Here is a tiny trained network, its code and every weight. The questions are about switching its units off for an input and a class, where a switched-off unit gives its printed mean instead of its output.

import numpy as np


def w(rows, s, z=0):
    codes = np.array(rows[::2]) - 128.0
    scale = np.full(codes.shape[1], s)
    scale[-1] = z or s
    return codes * scale


def norm(h):
    return h / np.sqrt((h * h).mean(-1, keepdims=True) + 1e-5)


def f(y):
    return y / 2 * (1 + np.tanh(0.7978845608 * (y + 0.044715 * y**3)))


def log_softmax(a):
    a = a - a.max(-1, keepdims=True)
    return a - np.log(np.exp(a).sum(-1, keepdims=True))


def net(x, mask):
    res = np.array(x, float).reshape(1, 7) / 4 @ E
    u = 0
    for l in range(2):
        y = f(norm(res) @ A[l][:, :-1].T + A[l][:, -1])
        res = res + np.where(mask[u : u + 13], y, B[l][:, -1]) @ B[l][:, :-1]
        u += 13
    return log_softmax(norm(res)[-1] @ U[:, :-1].T + U[:, -1])


A, B = {}, {}
E = w([
[128,130,128,128,128,126],'x0',
[81,211,44,131,135,176],'x1',
[130,129,171,3,188,149],'x2',
[127,128,128,128,127,129],'x3',
[129,129,128,128,129,128],'x4',
[24,107,135,116,106,54],'x5',
[128,129,129,128,128,128],'x6',
],0.016)
A[0] = w([
[174,134,175,173,147,143,8],'L0N1',
[181,61,180,121,132,106,205],'L0N2',
[161,88,121,113,112,100,181],'L0N3',
[160,83,151,126,112,101,225],'L0N4',
[123,103,135,141,123,142,99],'L0N5',
[144,142,135,118,132,145,117],'L0N6',
[220,153,137,28,150,192,100],'L0N7',
[143,134,124,124,131,153,104],'L0N8',
[239,142,109,156,113,180,172],'L0N9',
[152,94,194,157,126,76,142],'L0N10',
[138,133,93,109,127,131,111],'L0N11',
[105,139,158,7,149,142,3],'L0N12',
[143,128,123,131,130,127,93],'L0N13',
],0.022,0.0064)
B[0] = w([
[174,210,139,168,149,72,150],'L0N1',
[178,248,92,41,87,3,221],'L0N2',
[152,97,176,107,114,131,166],'L0N3',
[162,73,186,115,109,120,194],'L0N4',
[122,76,134,129,151,121,128],'L0N5',
[124,35,98,113,182,145,142],'L0N6',
[225,78,44,188,97,151,251],'L0N7',
[128,91,119,176,165,155,141],'L0N8',
[32,146,207,51,182,113,236],'L0N9',
[117,76,194,252,66,179,201],'L0N10',
[127,147,170,160,63,210,139],'L0N11',
[59,152,200,102,199,117,223],'L0N12',
[103,65,124,89,197,122,125],'L0N13',
],0.029,0.016)
A[1] = w([
[143,114,125,98,130,112,93],'L1N1',
[218,61,105,171,98,158,157],'L1N2',
[238,112,39,130,97,164,128],'L1N3',
[118,96,88,140,36,171,140],'L1N4',
[164,44,192,110,183,138,49],'L1N5',
[151,159,161,92,101,74,4],'L1N6',
[96,128,94,115,199,229,83],'L1N7',
[154,120,73,61,145,58,62],'L1N8',
[214,101,105,137,100,157,138],'L1N9',
[109,146,5,171,94,60,106],'L1N10',
[79,104,81,107,190,179,62],'L1N11',
[129,189,133,104,170,116,130],'L1N12',
[138,158,173,80,79,196,120],'L1N13',
],0.024,0.0041)
B[1] = w([
[123,133,160,137,132,133,143],'L1N1',
[147,89,75,125,95,181,236],'L1N2',
[185,131,117,21,159,172,218],'L1N3',
[156,76,99,127,96,54,173],'L1N4',
[151,130,142,174,177,87,224],'L1N5',
[67,115,86,151,253,193,232],'L1N6',
[10,140,116,137,91,165,249],'L1N7',
[133,147,225,126,106,92,173],'L1N8',
[126,96,88,82,98,141,205],'L1N9',
[88,150,122,56,158,72,178],'L1N10',
[109,192,95,162,57,152,219],'L1N11',
[201,120,115,200,47,134,204],'L1N12',
[134,165,112,172,156,109,165],'L1N13',
],0.046,0.012)
U = w([
[143,142,223,201,222,71,247],'0',
[31,206,116,202,68,152,189],'1',
[253,107,138,34,179,139,53],'2',
[112,115,25,72,99,242,2],'3',
[175,16,106,203,62,97,32],'4',
[95,141,80,53,124,18,162],'5',
],0.018,0.0025)

Each question gives the input, the list of numbers given to net, and the class t.
The units are the neurons (one row each of A and B). Each row of codes is followed by its name. A weight is (code - 128) times the scale printed after its matrix; where a second scale follows, it is the last column's (A, B and U).
mask holds one flag per neuron, layer by layer. A switched-off neuron (its flag False) gives its mean, the last column of its row in B, instead of its output. The means were averaged over made-up inputs and are rounded, as every weight is.
A unit's drop is (log p(t) with every unit on - log p(t) with that unit switched off) / (log p(t) with every unit on - log p(t) with every unit switched off).
The circuit of an input: a set's keep is (log p(t) with only the set's units on - log p(t) with every unit switched off) / (log p(t) with every unit on - log p(t) with every unit switched off). Starting from the 12 units with the biggest drops (on a tie, the unit counted first), units are removed one at a time, each time the one whose removal leaves the highest keep (on an exact tie, the one counted first), for as long as the keep stays at least 0.8.
circuit, biggest first: the units of the circuit, biggest drop first
unit that matters most: the unit with the biggest drop
k most important neurons of layer l: the k neurons of layer l with the biggest drops, biggest first
drop of u: that unit's drop, to one decimal
input [-1,8,-8,-8,-5,1,-4], class 5: circuit, biggest first => [L1N10]
input [-1,1,-3,5,0,5,-1], class 5: 4 most important neurons of layer 0 => [L0N9; L0N12; L0N10; L0N7]
input [-6,-6,3,0,-3,-1,3], class 2: 2 most important neurons of layer 0 => [L0N9; L0N2]
input [-3,8,1,-3,-2,1,5], class 1: 3 most important neurons of layer 0 => [L0N7; L0N2; L0N10]
input [-1,6,-8,1,-7,1,5], class 5: 2 most important neurons of layer 0 => [L0N12; L0N9]
input [-3,-7,5,0,-6,-3,7], class 2: 2 most important neurons of layer 0 => [L0N7; L0N2]
input [-3,-4,-1,8,2,2,1], class 4: 3 most important neurons of layer 0 => [L0N10; L0N9; L0N12]
input [6,3,-4,7,-5,-8,0], class 1: 2 most important neurons of layer 0 => [L0N9; L0N2]
input [7,2,-5,0,1,7,1], class 5: 3 most important neurons of layer 0 => [L0N9; L0N12; L0N7]
input [8,8,0,-1,5,-1,-1], class 1: 2 most important neurons of layer 0 => [L0N7; L0N2]
input [1,-8,8,7,4,0,2], class 2: 3 most important neurons of layer 0 => [L0N7; L0N9; L0N2]
input [-2,-6,-7,6,3,1,8], class 4: 3 most important neurons of layer 0 => [L0N10; L0N12; L0N9]
input [5,-7,5,-2,-5,-2,-4], class 2: 3 most important neurons of layer 0 => [L0N7; L0N2; L0N9]
input [-6,-3,0,6,2,2,-3], class 4: circuit, biggest first => [L0N10]
input [-5,-7,1,0,-2,-8,4], class 2: 2 most important neurons of layer 0 => [L0N7; L0N12]
input [-4,-3,-2,0,-1,3,-6], class 4: 2 most important neurons of layer 0 => [L0N10; L0N9]
input [-2,3,4,4,5,7,8], class 1: 2 most important neurons of layer 0 => [L0N2; L0N4]
input [0,-4,-5,4,1,-1,-4], class 0: drop of L0N7 => 0.2
input [4,0,-6,2,4,-5,2], class 0: drop of L0N1 => 0.1
input [0,1,-2,-8,6,5,-7], class 5: drop of L0N4 => 0.6
input [6,1,-4,8,2,-5,5], class 1: drop of L1N12 => 0.1
input [1,0,8,8,-3,-6,3], class 2: unit that matters most => L0N7
